Below are the code and all the weights of a small trained network. Each question names an input and a target symbol and asks about switching units off, where a switched-off unit gives its printed mean instead of its output.

import numpy as np


def w(rows, s, z=0):
    codes = np.array(rows[::2]) - 128.0
    scale = np.full(codes.shape[1], s)
    scale[-1] = z or s
    return codes * scale


def f(y):
    return np.maximum(y, 0)


def softmax(a):
    e = np.exp(a - a.max(-1, keepdims=True))
    return e / e.sum(-1, keepdims=True)


def log_softmax(a):
    a = a - a.max(-1, keepdims=True)
    return a - np.log(np.exp(a).sum(-1, keepdims=True))


def net(x, mask):
    ids = ['ΓΘΞΠΩβδεζλτφ'.index(c) for c in x.split()]
    T = len(ids)
    res = E[ids] + P[:T]
    u = 0
    for l in range(3):
        q, k, v = (res @ M[l].T for M in (Q, K, V))
        z = softmax(np.where(np.tri(T) > 0, q @ k.T / 4**0.5, -1e9)) @ v
        res = res + np.where(mask[u], z, O[l][:, -1]) @ O[l][:, :-1]
        u += 1
        y = f(res @ A[l][:, :-1].T + A[l][:, -1])
        res = res + np.where(mask[u : u + 8], y, B[l][:, -1]) @ B[l][:, :-1]
        u += 8
    return log_softmax(res[-1] @ U[:, :-1].T + U[:, -1])


Q, K, V, O, A, B = {}, {}, {}, {}, {}, {}
E = w([
[162,189,118,183,170,148,106,127,78,195],'Γ',
[87,93,89,190,157,199,251,125,94,121],'Θ',
[137,183,60,210,137,193,148,68,159,125],'Ξ',
[121,64,112,105,158,143,101,141,149,81],'Π',
[131,163,112,133,173,101,170,165,197,100],'Ω',
[121,111,119,147,21,160,189,160,209,199],'β',
[77,145,109,91,134,78,143,204,76,191],'δ',
[99,89,110,151,93,50,140,113,106,121],'ε',
[155,91,123,237,167,163,117,136,103,75],'ζ',
[139,190,114,127,55,186,109,156,58,61],'λ',
[110,94,60,111,179,98,133,113,131,170],'τ',
[77,137,109,105,143,104,126,157,129,152],'φ',
],0.015)
P = w([
[49,174,198,167,119,191,77,70,125,208],'0',
[253,50,42,116,187,122,180,218,124,116],'1',
[209,79,62,105,168,122,173,209,124,125],'2',
[178,94,67,101,156,114,160,195,130,122],'3',
[161,92,69,113,129,98,151,164,138,130],'4',
[151,112,73,111,134,97,140,154,145,131],'5',
[131,109,75,125,117,87,131,151,146,131],'6',
[121,98,78,128,99,79,128,149,137,141],'7',
[115,115,90,123,110,95,124,143,145,141],'8',
[117,134,80,105,112,103,116,129,162,144],'9',
[107,123,81,123,99,90,120,112,162,145],'10',
[113,142,88,102,115,104,105,121,161,165],'11',
[108,140,95,103,114,97,111,110,162,161],'12',
[102,146,94,108,110,106,102,107,172,163],'13',
],0.007)
Q[0] = w([
[115,165,105,186,197,117,91,136,101,80],'0.h0',
[115,91,106,110,188,66,207,196,169,152],'0.h0',
[134,155,189,154,87,189,173,44,151,124],'0.h0',
[151,68,253,140,95,170,129,129,101,87],'0.h0',
],0.0069)
K[0] = w([
[140,109,165,208,171,138,57,138,63,114],'0.h0',
[73,117,139,144,167,111,156,94,175,171],'0.h0',
[154,143,56,127,72,138,180,99,143,60],'0.h0',
[154,62,110,51,82,75,169,169,113,2],'0.h0',
],0.0085)
V[0] = w([
[140,197,115,129,165,250,52,34,236,165],'0.h0',
[41,185,98,95,133,168,29,3,102,172],'0.h0',
[124,230,182,59,122,147,152,195,203,119],'0.h0',
[108,63,49,168,210,89,227,147,198,204],'0.h0',
],0.0051)
O[0] = w([
[112,57,184,154,129,130,92,166,114,65,74],'0.h0',
[84,58,160,107,97,108,138,174,43,113,160],'0.h0',
[155,135,161,156,152,111,191,197,159,101,138],'0.h0',
[159,80,86,165,255,156,88,99,137,204,254],'0.h0',
],0.0083,0.0037)
A[0] = w([
[151,71,2,127,229,150,78,132,193,53,223],'0.n0',
[110,136,63,202,102,225,195,120,114,135,135],'0.n1',
[164,221,216,191,186,147,40,85,144,141,252],'0.n2',
[142,86,144,183,199,149,154,120,108,122,159],'0.n3',
[153,185,109,67,117,53,175,135,203,66,88],'0.n4',
[164,68,111,140,55,106,183,120,208,216,60],'0.n5',
[51,63,195,121,96,85,159,173,121,82,61],'0.n6',
[52,213,227,91,139,113,177,180,99,144,226],'0.n7',
],0.0056,0.0017)
B[0] = w([
[54,161,132,129,84,61,152,186,73,181,254],'0.n0',
[255,146,161,151,169,195,77,195,115,105,192],'0.n1',
[147,133,101,253,54,167,196,151,113,83,152],'0.n2',
[71,177,125,148,128,158,131,70,125,165,174],'0.n3',
[75,114,146,92,76,137,33,107,64,199,147],'0.n4',
[122,125,130,91,150,184,77,220,202,115,181],'0.n5',
[97,51,119,122,182,146,102,220,116,101,150],'0.n6',
[43,121,83,180,105,88,129,179,159,123,191],'0.n7',
],0.0074,0.0058)
Q[1] = w([
[75,155,3,84,175,56,178,124,146,121],'1.h0',
[21,157,189,131,47,134,67,120,36,64],'1.h0',
[203,126,242,112,112,194,138,112,137,66],'1.h0',
[157,118,162,235,186,189,97,107,69,154],'1.h0',
],0.0053)
K[1] = w([
[2,80,161,119,160,108,79,192,91,103],'1.h0',
[172,196,160,147,71,109,53,77,35,51],'1.h0',
[231,165,71,71,85,119,185,115,179,159],'1.h0',
[152,117,80,193,169,171,183,88,92,206],'1.h0',
],0.0067)
V[1] = w([
[176,58,97,104,245,202,113,108,67,200],'1.h0',
[111,2,208,117,148,125,95,167,146,104],'1.h0',
[83,98,92,87,178,67,126,208,136,182],'1.h0',
[165,182,133,120,123,122,173,134,131,227],'1.h0',
],0.0058)
O[1] = w([
[130,79,130,79,146,186,60,56,114,2,142],'1.h0',
[179,50,191,84,138,143,116,136,131,151,154],'1.h0',
[132,11,136,135,178,117,155,184,8,130,250],'1.h0',
[97,83,17,159,170,103,138,116,182,81,136],'1.h0',
],0.0073,0.011)
A[1] = w([
[93,113,138,132,167,159,148,94,130,82,251],'1.n0',
[100,128,127,125,146,122,180,162,162,156,203],'1.n1',
[150,158,127,178,97,126,160,173,89,113,157],'1.n2',
[100,162,161,175,72,139,109,124,141,170,174],'1.n3',
[254,155,138,119,119,151,117,102,129,25,22],'1.n4',
[88,128,124,170,60,80,80,63,130,154,164],'1.n5',
[162,84,191,74,143,117,126,116,116,162,103],'1.n6',
[150,106,149,95,166,146,89,116,118,78,151],'1.n7',
],0.0094,0.0031)
B[1] = w([
[150,176,130,131,108,116,90,135,98,140,169],'1.n0',
[110,93,153,168,122,89,108,83,146,135,254],'1.n1',
[155,102,124,116,175,155,109,83,100,120,225],'1.n2',
[103,169,131,121,183,177,130,131,162,172,164],'1.n3',
[158,50,182,178,171,106,125,69,114,160,151],'1.n4',
[70,162,128,8,144,186,163,167,127,198,141],'1.n5',
[119,158,174,125,72,125,131,192,150,126,220],'1.n6',
[109,157,161,136,128,101,66,142,135,131,168],'1.n7',
],0.011,0.0085)
Q[2] = w([
[42,136,138,155,110,160,155,176,142,160],'2.h0',
[53,78,82,104,118,55,113,154,131,171],'2.h0',
[110,183,135,83,67,155,167,100,237,98],'2.h0',
[254,112,100,181,144,199,131,141,168,96],'2.h0',
],0.0073)
K[2] = w([
[71,155,125,118,109,179,149,125,165,83],'2.h0',
[49,124,226,161,101,173,120,90,165,253],'2.h0',
[131,168,99,19,152,109,220,161,173,142],'2.h0',
[231,102,39,141,106,106,127,118,196,71],'2.h0',
],0.0061)
V[2] = w([
[105,127,113,2,124,192,112,86,124,152],'2.h0',
[145,183,194,153,54,179,140,169,178,139],'2.h0',
[90,50,122,76,118,86,218,165,76,146],'2.h0',
[94,154,118,177,201,175,231,85,168,179],'2.h0',
],0.0065)
O[2] = w([
[24,4,42,41,170,91,112,49,162,255,1],'2.h0',
[153,120,149,199,81,194,130,41,81,250,36],'2.h0',
[80,68,205,155,145,121,251,108,168,76,254],'2.h0',
[210,47,94,179,103,26,104,132,108,133,71],'2.h0',
],0.0063,0.0048)
A[2] = w([
[206,153,71,140,186,210,143,141,141,69,174],'2.n0',
[132,211,59,123,135,141,63,152,107,91,2],'2.n1',
[113,108,100,92,163,67,169,144,168,34,82],'2.n2',
[135,145,98,92,107,140,14,97,144,183,14],'2.n3',
[80,159,156,181,131,195,132,156,82,137,205],'2.n4',
[133,39,122,138,126,2,122,135,105,128,96],'2.n5',
[89,94,149,175,174,133,135,110,83,158,209],'2.n6',
[52,140,134,51,146,134,147,124,136,170,173],'2.n7',
],0.0077,0.0029)
B[2] = w([
[81,125,205,100,2,139,103,61,99,165,199],'2.n0',
[182,105,146,89,191,167,223,125,167,190,195],'2.n1',
[77,158,152,180,149,166,94,104,80,199,219],'2.n2',
[82,100,94,175,101,86,211,170,120,110,190],'2.n3',
[163,153,64,73,109,95,147,109,136,87,226],'2.n4',
[118,206,107,156,111,189,132,78,218,122,249],'2.n5',
[199,133,147,103,122,164,118,86,116,80,233],'2.n6',
[162,119,90,154,175,55,103,94,153,76,186],'2.n7',
],0.0077,0.015)
U = w([
[96,126,108,133,71,85,148,118,104,107,72],'Γ',
[164,85,150,111,97,80,211,151,134,58,172],'Θ',
[160,137,181,124,162,88,119,141,129,160,31],'Ξ',
[73,151,153,166,158,167,124,149,103,116,94],'Π',
[125,239,113,49,94,190,143,141,162,112,190],'Ω',
[143,67,150,109,119,203,81,179,209,123,213],'β',
[209,177,106,155,144,103,101,162,147,56,116],'δ',
[159,79,137,106,168,132,132,83,177,94,21],'ε',
[176,64,144,148,142,182,100,64,3,105,171],'ζ',
[110,159,147,133,98,99,93,182,71,122,77],'λ',
[169,149,78,97,184,160,168,198,140,121,86],'τ',
[138,138,147,100,196,77,52,146,107,96,252],'φ',
],0.0053,0.0023)

Each question gives the input, a string of symbols that net reads in full, and the target symbol t.
The units are the heads (4 rows each of Q, K, V and O) and the neurons (one row each of A and B). Each row of codes is followed by its name. A weight is (code - 128) times the scale printed after its matrix; where a second scale follows, it is the last column's (O, A, B and U).
mask holds one flag per unit, layer by layer, with each layer's heads first. A switched-off unit (its flag False) gives its mean, the last column of its rows in O or B, instead of its output. The means were averaged over made-up inputs and are rounded, as every weight is.
A unit's drop is (log p(t) with every unit on - log p(t) with that unit switched off) / (log p(t) with every unit on - log p(t) with every unit switched off).
The circuit of an input: a set's keep is (log p(t) with only the set's units on - log p(t) with every unit switched off) / (log p(t) with every unit on - log p(t) with every unit switched off). Starting from the 12 units with the biggest drops (on a tie, the unit counted first), units are removed one at a time, each time the one whose removal leaves the highest keep (on an exact tie, the one counted first), for as long as the keep stays at least 0.8.
units of the circuit, in order: the units of the circuit, biggest drop first
most important unit: the unit with the biggest drop
k most important neurons: the k neurons with the biggest drops, biggest first
k most important neurons of layer l: the k neurons of layer l with the biggest drops, biggest first
input δ Θ Π λ λ λ, target τ: most important neuron : [0.n4]
input λ Θ Ω Γ λ Π τ Ξ, target ζ: units of the circuit, in order : [2.n5 1.n6]
input λ Γ λ φ δ φ Π ε Γ δ, target Ξ: units of the circuit, in order : [0.h0 1.h0 1.n3 2.h0]
input Π δ λ λ, target Ω: units of the circuit, in order : [1.h0 0.h0]
input φ Π Π δ φ, target Θ: 2 most important neurons : [1.n6 0.n6]
input δ δ δ δ β δ φ β λ, target ζ: units of the circuit, in order : [2.n5 1.n2 1.n6]
input λ λ φ, target Ξ: units of the circuit, in order : [0.h0 1.h0 1.n3 2.h0]
input Θ ζ β λ Π, target τ: 2 most important neurons : [2.n1 0.n0]
input δ ε Ξ β φ Ω Ξ Γ δ, target Π: 2 most important neurons of layer 1 : [1.n1 1.n6]
input φ δ ε δ φ β τ, target Θ: 4 most important neurons : [0.n6 1.n6 0.n7 2.n2]
input δ β Θ Γ λ Π Ω, target Π: 3 most important neurons : [2.n2 1.n1 0.n7]
input Θ φ λ δ τ τ, target τ: 2 most important neurons : [2.n1 0.n1]
input φ Π λ Π ε δ Γ β δ δ β Θ ε, target Θ: 2 most important neurons : [0.n6 1.n6]
input φ ζ δ δ δ β δ, target Θ: 3 most important neurons : [0.n6 1.n6 0.n7]
input Ω δ λ φ λ φ ζ δ λ, target τ: 2 most important neurons : [1.n5 0.n4]
input τ φ δ Ω φ δ δ Ω Π φ, target φ: 2 most important neurons of layer 2 : [2.n7 2.n5]
input Ω φ β δ τ, target δ: 2 most important neurons : [2.n5 0.n2]
input δ δ ε, target Π: most important unit : 2.n2
input δ Ω λ φ δ Ω δ δ λ δ τ ζ Γ Γ, target Ω: 4 most important neurons : [0.n2 1.n5 2.n0 1.n1]
input τ λ λ Π ζ λ τ Ω, target φ: most important unit : 1.h0
input Π ζ δ δ λ Ξ φ, target Ω: 2 most important neurons : [1.n6 0.n6]
input β Π δ λ β δ Γ φ, target ζ: 2 most important neurons : [0.n5 0.n0]
input δ Γ δ δ δ β Γ δ β Θ φ δ φ Ω, target Π: 2 most important neurons : [2.n2 0.n7]
input φ δ δ Ω, target Θ: 2 most important neurons : [0.n6 1.n6]
input τ φ δ φ Ω φ δ τ, target φ: 2 most important neurons of layer 1 : [1.n7 1.n0]
input ε Γ δ δ φ Π, target ε: 3 most important neurons of layer 0 : [0.n0 0.n1 0.n5]
input Π Γ ε φ β δ λ ζ δ, target Ω: most important unit : 0.h0
input Γ β δ δ Γ δ δ, target β: 2 most important neurons of layer 0 : [0.n6 0.n2]
input Ω Ξ Ω, target δ: 2 most important neurons of layer 0 : [0.n0 0.n2]
input Θ τ λ, target ζ: 2 most important neurons of layer 0 : [0.n1 0.n0]
